Where the symbols take the nodes:
at | h p e t y a
sc | ch tj hc cm zt gg
ls | sq zz nc tg gq gm
rm | gh dn nb sd pp zm
lz | lp hr fp tc pf mm
rz | qj jc mz mm pq zp
qr | pg qz dd gs gz bq
bl | sl zc bh bn hz tp
ht | tj hc mf sc ch rh
hz | zp bn bl lg lc bh
rh | ql dr qf gg mf gh
nc | pb bd gm zz ls jq
cg | jc mz lg rz qj bn
fz | fp pq qj zl hr cg
nh | mn zs gs ll tr qz
tt | nj pn tc qb fj hr
bt | zm fj nj tz pz pf
pq | fz mm rz fp zl mz
zb | rt sj zt tb cd sc
gj | ld fb tg cc mq zz
jm | qn jq mc gm zg cd
gm | zg qn jq bd nc tq
zm | tz bt qb pz nb pn
pb | zz nc zg ls sq jm
dd | mr dq bq qz qr ld
qn | gm jm cr zg bd fl
cd | fl tb zb tq mc zt
pp | qf sd rm ng dr nb
dn | rm jj pz gh sd bt
bs | dq bq cc dd mr fb
tz | pz zm fj nb jj tt
zz | ls pb bd sq tg qn
cr | jq mc fl jm qn rt
gq | fb tg ls gj ld nc
hc | ht cl gg tj sc dr
lc | mz lg hz cg jc bl
mm | pq qj jc fz fp lc
bd | nc zg qn pb zz cr
mq | bq cc gj bs dq tg
bh | nr tn tp zc bl mn
ql | gg rh ng mf cl sd
pz | nb tz bt jj dn nj
ng | dr qf sd rh ql dn
mr | qz dd bs qr pg cc
sl | bn bl nr hz zp bp
cl | hc mf ql ht tj ng
zc | bl nr tn sl bn tr
cc | mq ld fb bq bs sq
hr | lz zl fz lp tc qj
qj | mm rz cg pq fz lg
mn | ll nh gz tr tp qr
jq | jm cr tq qn gm tb
cm | zt ch tj mt sj cl
pf | pn tc lz tt nj fp
bn | hz sl zc zp lg tn
mt | sj zt ch zb rt ht
dr | rh ng pp ql gg rm
nb | jj pz zm dn rm qb
zt | mt cm sc sj zb hc
ch | cm sc ht zt mt mf
tp | bp tr mn tn bh gz
zl | hr fp pq lz lp rz
sd | pp gh dn qf ng pz
tc | pf lp hr pn tt fz
zp | lg hz sl lc mz nr
tn | bh bp tr nr zc nh
ld | cc gj gq mq bq ls
lp | tc lz zl pf pn pq
nj | qb tt pf fj bt lz
qb | fj nj pn bt zm lp
gz | zs gs qr nh mn dd
dq | dd bs mq mr qz gj
zg | bd gm jm nc pb mc
tr | tp ll nh bp tn gs
tq | mc fl tb cr jq sj
fp | zl fz mm hr lz jc
fb | gj gq sq ld cc pb
jc | rz cg lc qj mm hz
qz | qr mr dq pg gs mq
gs | gz pg qz zs nh dq
zs | nh gz pg mn ll mr
nr | zc bh bp bl sl ll
sq | tg ls pb gq fb zg
bq | bs mq ld dq dd gq
tg | gq sq zz fb gj bd
rt | tb zb mt cd fl ch
mz | cg lc zp jc rz sl
pg | gs qr mr gz zs bs
qf | ng pp gh dr rh jj
ll | tr mn zs tp bp pg
jj | dn nb tz rm gh fj
mf | cl gg rh hc ht qf
lg | lc zp bn mz cg zc
sj | zb mt cm rt tb tj
gh | sd rm jj pp qf tz
bp | tn tp ll bh nr zs
tb | cd rt sj fl tq cm
fj | bt qb tt zm tz tc
mc | cr tq cd jq jm zb
fl | tq cd rt mc cr mt
pn | tt pf lp nj qb zl
gg | mf ql dr cl hc pp
tj | sc ht cl ch cm ql

In the rows, zero is written as 44.

The rows follow the links: the fewer symbols apart two nodes are, the more alike their rows tend to be.

Each row is also shifted at random along 3 hidden directions that mean nothing.

Some nodes, each with a row of numbers:
cr -> [44, 34, 43, 27, 39, 41, 42, 35, 48, 61, 62, 44, 44, 36, 22, 45, 53, 40, 45, 33, 45, 40, 51, 42, 42]
bh -> [58, 42, 40, 57, 47, 43, 49, 43, 51, 53, 30, 57, 29, 38, 61, 47, 44, 46, 50, 50, 51, 32, 37, 50, 40]
pn -> [31, 57, 49, 57, 39, 51, 40, 32, 38, 28, 29, 33, 57, 42, 57, 33, 31, 43, 36, 53, 31, 34, 39, 36, 50]
jq -> [45, 35, 46, 24, 40, 37, 44, 26, 49, 40, 61, 47, 42, 34, 21, 38, 54, 43, 43, 33, 40, 39, 50, 46, 40]
cd -> [40, 38, 42, 26, 39, 42, 39, 59, 36, 74, 61, 39, 46, 49, 21, 48, 45, 36, 44, 30, 53, 37, 52, 38, 52]
dq -> [60, 36, 42, 38, 49, 39, 54, 62, 50, 37, 48, 58, 24, 52, 44, 48, 54, 46, 53, 41, 60, 36, 46, 56, 39]
ls -> [55, 49, 37, 27, 43, 34, 46, 28, 35, 59, 60, 55, 31, 34, 25, 48, 38, 46, 49, 35, 29, 49, 52, 50, 50]
hc -> [29, 33, 53, 33, 41, 44, 40, 42, 53, 24, 54, 30, 59, 47, 31, 33, 57, 41, 35, 37, 49, 34, 48, 33, 37]
tt -> [33, 53, 43, 56, 38, 53, 37, 48, 38, 42, 30, 34, 57, 44, 54, 46, 33, 41, 38, 53, 36, 69, 37, 35, 48]
sq -> [56, 44, 46, 28, 41, 42, 50, 55, 38, 37, 60, 54, 30, 53, 26, 43, 43, 43, 48, 36, 42, 50, 50, 53, 48]
mt -> [34, 45, 45, 26, 49, 33, 40, 42, 41, 22, 61, 35, 55, 46, 29, 42, 47, 49, 38, 35, 36, 45, 51, 40, 45]
nh -> [60, 47, 44, 48, 36, 52, 52, 47, 40, 38, 37, 60, 26, 46, 44, 42, 38, 40, 51, 48, 39, 70, 42, 58, 46]
cm -> [33, 37, 41, 28, 53, 30, 38, 48, 43, 42, 58, 34, 56, 46, 34, 49, 49, 50, 37, 34, 49, 35, 52, 34, 41]
tp -> [58, 41, 53, 56, 36, 54, 54, 43, 52, 37, 33, 56, 28, 45, 52, 33, 49, 40, 51, 50, 51, 26, 40, 55, 40]
bq -> [61, 35, 44, 37, 44, 41, 53, 38, 51, 32, 51, 59, 25, 40, 35, 42, 55, 45, 52, 40, 45, 49, 47, 58, 37]
bl -> [54, 51, 42, 58, 49, 40, 50, 28, 46, 33, 30, 53, 34, 39, 65, 43, 38, 50, 47, 53, 35, 29, 37, 52, 42]
qb -> [28, 50, 47, 56, 36, 55, 36, 34, 42, 41, 31, 32, 59, 40, 50, 37, 37, 39, 35, 51, 36, 56, 39, 34, 46]
ch -> [31, 36, 41, 29, 49, 32, 39, 42, 47, 26, 60, 33, 58, 44, 33, 45, 52, 49, 37, 37, 41, 49, 49, 37, 37]
nc -> [49, 42, 47, 27, 49, 30, 51, 38, 43, 35, 61, 49, 34, 45, 30, 38, 50, 47, 45, 33, 42, 2, 52, 50, 46]
qf -> [24, 54, 43, 41, 45, 41, 32, 33, 32, 62, 46, 27, 62, 40, 41, 41, 33, 44, 34, 41, 36, 14, 44, 29, 54]
mq -> [59, 33, 50, 35, 41, 45, 52, 50, 52, 36, 52, 57, 27, 46, 32, 38, 56, 42, 52, 38, 53, 33, 48, 57, 40]
sd -> [26, 49, 39, 44, 50, 36, 33, 48, 38, 52, 43, 28, 63, 47, 49, 51, 38, 48, 33, 43, 45, 36, 42, 28, 46]
fz -> [39, 43, 44, 62, 46, 48, 42, 42, 50, 32, 24, 38, 48, 43, 67, 44, 45, 47, 41, 55, 47, 45, 35, 43, 36]
mz -> [48, 53, 48, 62, 36, 57, 46, 40, 41, 41, 27, 47, 40, 43, 59, 37, 33, 40, 45, 53, 38, 50, 37, 48, 48]
ht -> [30, 35, 42, 33, 44, 37, 37, 36, 50, 51, 56, 31, 57, 37, 32, 43, 55, 44, 38, 37, 47, 30, 49, 33, 40]
pb -> [54, 47, 32, 26, 49, 27, 43, 29, 35, 76, 61, 52, 31, 35, 29, 55, 39, 47, 51, 31, 38, 24, 49, 48, 49]
tc -> [35, 57, 44, 59, 47, 46, 39, 35, 35, 45, 28, 35, 54, 42, 61, 42, 30, 45, 39, 50, 36, 28, 38, 38, 49]
tr -> [60, 44, 47, 54, 36, 53, 52, 42, 48, 55, 34, 58, 25, 43, 48, 36, 45, 38, 52, 48, 49, 30, 40, 54, 44]
zb -> [37, 49, 41, 25, 44, 33, 38, 32, 35, 52, 62, 37, 52, 40, 24, 43, 39, 45, 42, 34, 35, 36, 52, 36, 50]
nj -> [31, 51, 49, 58, 38, 58, 38, 58, 42, 45, 29, 30, 59, 54, 54, 38, 38, 38, 35, 50, 49, 39, 38, 33, 50]
hz -> [50, 54, 42, 60, 47, 47, 48, 46, 39, 29, 27, 52, 36, 47, 63, 45, 32, 47, 48, 54, 36, 53, 35, 50, 46]
pq -> [41, 42, 42, 64, 46, 50, 41, 46, 51, 53, 24, 40, 47, 41, 65, 45, 43, 43, 43, 53, 54, 36, 37, 41, 38]
ld -> [59, 34, 47, 34, 38, 49, 51, 61, 48, 54, 55, 55, 28, 50, 29, 41, 54, 36, 52, 36, 59, 37, 49, 53, 42]
mm -> [43, 45, 36, 65, 42, 49, 39, 21, 49, 60, 25, 43, 44, 27, 62, 47, 39, 45, 43, 56, 36, 64, 35, 42, 38]
qr -> [63, 44, 39, 44, 51, 39, 53, 71, 40, 48, 43, 59, 23, 56, 49, 53, 41, 45, 53, 41, 54, 41, 44, 56, 47]
hr -> [36, 52, 38, 61, 50, 39, 39, 28, 42, 40, 26, 38, 51, 35, 66, 48, 35, 51, 42, 54, 34, 45, 36, 38, 42]
qz -> [61, 45, 40, 42, 52, 35, 54, 45, 42, 24, 46, 61, 24, 47, 48, 49, 42, 51, 52, 46, 37, 60, 43, 58, 41]
gh -> [25, 47, 40, 45, 51, 36, 35, 41, 42, 29, 43, 26, 65, 43, 51, 48, 40, 51, 34, 47, 37, 54, 43, 32, 41]
zm -> [28, 40, 47, 55, 41, 52, 34, 48, 50, 51, 34, 27, 62, 43, 52, 42, 48, 40, 35, 49, 52, 41, 39, 32, 41]
ng -> [25, 50, 42, 40, 43, 43, 34, 44, 37, 49, 46, 28, 65, 45, 39, 43, 37, 44, 35, 41, 38, 50, 44, 29, 50]

The symbols that take the first to the second take the third to the fourth, perhaps in another order. What is the fourth?
Answer with the node's name.
A [57, 45, 41, 30, 39, 42, 49, 49, 36, 62, 57, 55, 29, 44, 27, 45, 42, 38, 51, 33, 47, 42, 50, 51, 51]
B [61, 35, 37, 35, 47, 37, 49, 37, 49, 49, 51, 60, 23, 34, 40, 53, 51, 46, 53, 41, 44, 62, 45, 57, 36]
C [27, 40, 36, 51, 45, 44, 32, 25, 50, 52, 36, 30, 64, 30, 51, 50, 45, 45, 34, 49, 37, 66, 40, 30, 36]
D qf

A [61, 44, 46, 54, 37, 54, 52, 38, 47, 44, 35, 60, 25, 39, 48, 39, 44, 39, 53, 50, 41, 55, 39, 55, 42]
B [60, 41, 44, 55, 37, 52, 50, 36, 50, 43, 33, 60, 26, 37, 51, 42, 47, 40, 51, 50, 43, 60, 39, 54, 39]
C [55, 40, 53, 33, 34, 49, 54, 48, 43, 36, 55, 55, 31, 48, 25, 32, 50, 37, 51, 37, 45, 39, 50, 54, 47]
D gj

A [65, 49, 32, 43, 50, 34, 49, 49, 37, 61, 44, 60, 23, 44, 48, 59, 36, 48, 55, 42, 43, 55, 43, 55, 45]
B [62, 34, 41, 38, 47, 38, 51, 50, 51, 42, 49, 58, 24, 42, 41, 52, 54, 45, 53, 40, 51, 51, 46, 57, 36]
C [45, 32, 41, 25, 43, 35, 44, 44, 50, 58, 61, 46, 39, 42, 25, 48, 56, 43, 47, 31, 53, 37, 51, 43, 40]
D fl

A [61, 42, 38, 53, 39, 49, 49, 26, 48, 52, 34, 60, 26, 31, 52, 48, 44, 41, 53, 50, 34, 83, 38, 54, 37]
B [61, 50, 45, 48, 40, 51, 51, 60, 38, 65, 40, 58, 23, 51, 46, 44, 36, 37, 52, 43, 52, 30, 42, 55, 52]
C [41, 36, 50, 26, 37, 47, 44, 63, 44, 38, 60, 41, 48, 54, 21, 38, 51, 37, 43, 35, 53, 45, 52, 42, 47]
D sj

A [63, 50, 40, 47, 44, 43, 53, 55, 35, 47, 40, 60, 24, 51, 46, 49, 35, 45, 54, 45, 42, 57, 43, 56, 48]
B [61, 49, 46, 44, 45, 41, 52, 39, 37, 31, 44, 60, 23, 45, 47, 41, 37, 48, 51, 45, 35, 37, 44, 57, 48]
C [30, 47, 44, 56, 35, 55, 35, 49, 42, 73, 31, 30, 61, 43, 51, 44, 39, 36, 37, 47, 53, 35, 37, 30, 49]
D qb

A [33, 43, 37, 28, 52, 27, 37, 43, 38, 68, 59, 34, 54, 42, 32, 50, 44, 45, 40, 31, 50, 6, 51, 34, 49]
B [30, 36, 41, 32, 44, 36, 35, 24, 48, 55, 55, 32, 58, 32, 32, 44, 53, 45, 37, 38, 41, 36, 47, 33, 41]
C [59, 34, 52, 34, 37, 46, 53, 46, 51, 34, 53, 57, 27, 47, 31, 35, 55, 40, 50, 39, 51, 35, 48, 54, 41]
D tg

A [37, 51, 38, 60, 51, 43, 38, 46, 39, 54, 27, 36, 52, 44, 65, 52, 35, 49, 42, 51, 44, 35, 38, 36, 46]
B [31, 54, 52, 57, 38, 56, 40, 44, 39, 33, 30, 34, 56, 49, 54, 31, 36, 40, 36, 52, 42, 30, 37, 36, 49]
C [31, 35, 47, 30, 49, 36, 40, 48, 50, 28, 57, 31, 57, 48, 35, 41, 55, 48, 36, 34, 51, 22, 51, 36, 37]
D sj

A [27, 38, 51, 35, 36, 49, 38, 31, 50, 27, 53, 31, 61, 39, 29, 31, 50, 40, 34, 43, 37, 47, 48, 35, 41]
B [25, 44, 51, 37, 35, 51, 38, 44, 44, 45, 50, 29, 64, 47, 31, 33, 46, 37, 35, 40, 45, 26, 47, 33, 48]
C [24, 41, 52, 54, 41, 51, 38, 36, 53, 29, 36, 29, 62, 42, 51, 33, 49, 43, 34, 50, 45, 26, 40, 33, 38]
D bt

A [57, 37, 49, 34, 37, 46, 53, 30, 48, 34, 55, 59, 28, 38, 26, 32, 50, 39, 49, 40, 38, 44, 49, 55, 41]
B [57, 40, 44, 31, 36, 46, 51, 47, 43, 51, 56, 55, 29, 44, 25, 42, 46, 38, 51, 37, 46, 55, 49, 53, 46]
C [60, 44, 53, 51, 34, 55, 54, 49, 43, 28, 37, 58, 25, 49, 44, 33, 42, 38, 50, 49, 41, 54, 40, 57, 45]
D zs

A [29, 34, 44, 31, 45, 38, 38, 39, 50, 55, 55, 32, 59, 40, 31, 42, 54, 42, 38, 37, 52, 25, 49, 33, 41]
B [25, 52, 44, 40, 44, 41, 33, 32, 36, 40, 46, 28, 65, 42, 40, 38, 36, 46, 35, 43, 32, 33, 44, 31, 50]
C [58, 39, 43, 32, 36, 45, 50, 43, 44, 62, 56, 55, 27, 41, 26, 43, 49, 38, 50, 36, 47, 50, 48, 52, 46]
D bd

A [41, 36, 54, 24, 36, 45, 46, 46, 46, 41, 63, 42, 46, 50, 21, 30, 54, 37, 42, 34, 49, 23, 52, 43, 48]
B [31, 37, 35, 31, 49, 30, 34, 32, 47, 61, 58, 33, 57, 32, 34, 52, 50, 48, 38, 35, 46, 38, 49, 33, 41]
C [38, 43, 44, 23, 38, 40, 41, 40, 39, 39, 62, 40, 51, 44, 20, 40, 44, 41, 40, 33, 34, 59, 51, 40, 48]
D hc

A [52, 41, 37, 27, 52, 25, 46, 30, 42, 48, 62, 49, 36, 35, 29, 51, 46, 50, 47, 35, 35, 45, 51, 48, 40]
B [50, 33, 36, 26, 50, 31, 43, 51, 47, 60, 61, 47, 38, 43, 29, 55, 55, 46, 47, 31, 54, 40, 50, 46, 40]
C [38, 43, 45, 25, 43, 40, 42, 64, 37, 44, 61, 36, 50, 52, 22, 45, 43, 42, 42, 32, 48, 51, 52, 40, 50]
D sj

A [25, 45, 53, 36, 35, 51, 38, 39, 42, 13, 49, 29, 66, 48, 32, 30, 43, 39, 34, 44, 32, 64, 47, 34, 44]
B [30, 31, 44, 34, 43, 43, 37, 54, 52, 41, 55, 30, 61, 46, 30, 45, 56, 41, 36, 40, 52, 54, 47, 33, 37]
C [46, 48, 47, 63, 38, 59, 46, 49, 42, 53, 25, 46, 41, 46, 58, 40, 36, 37, 45, 53, 45, 43, 35, 45, 47]
D pq

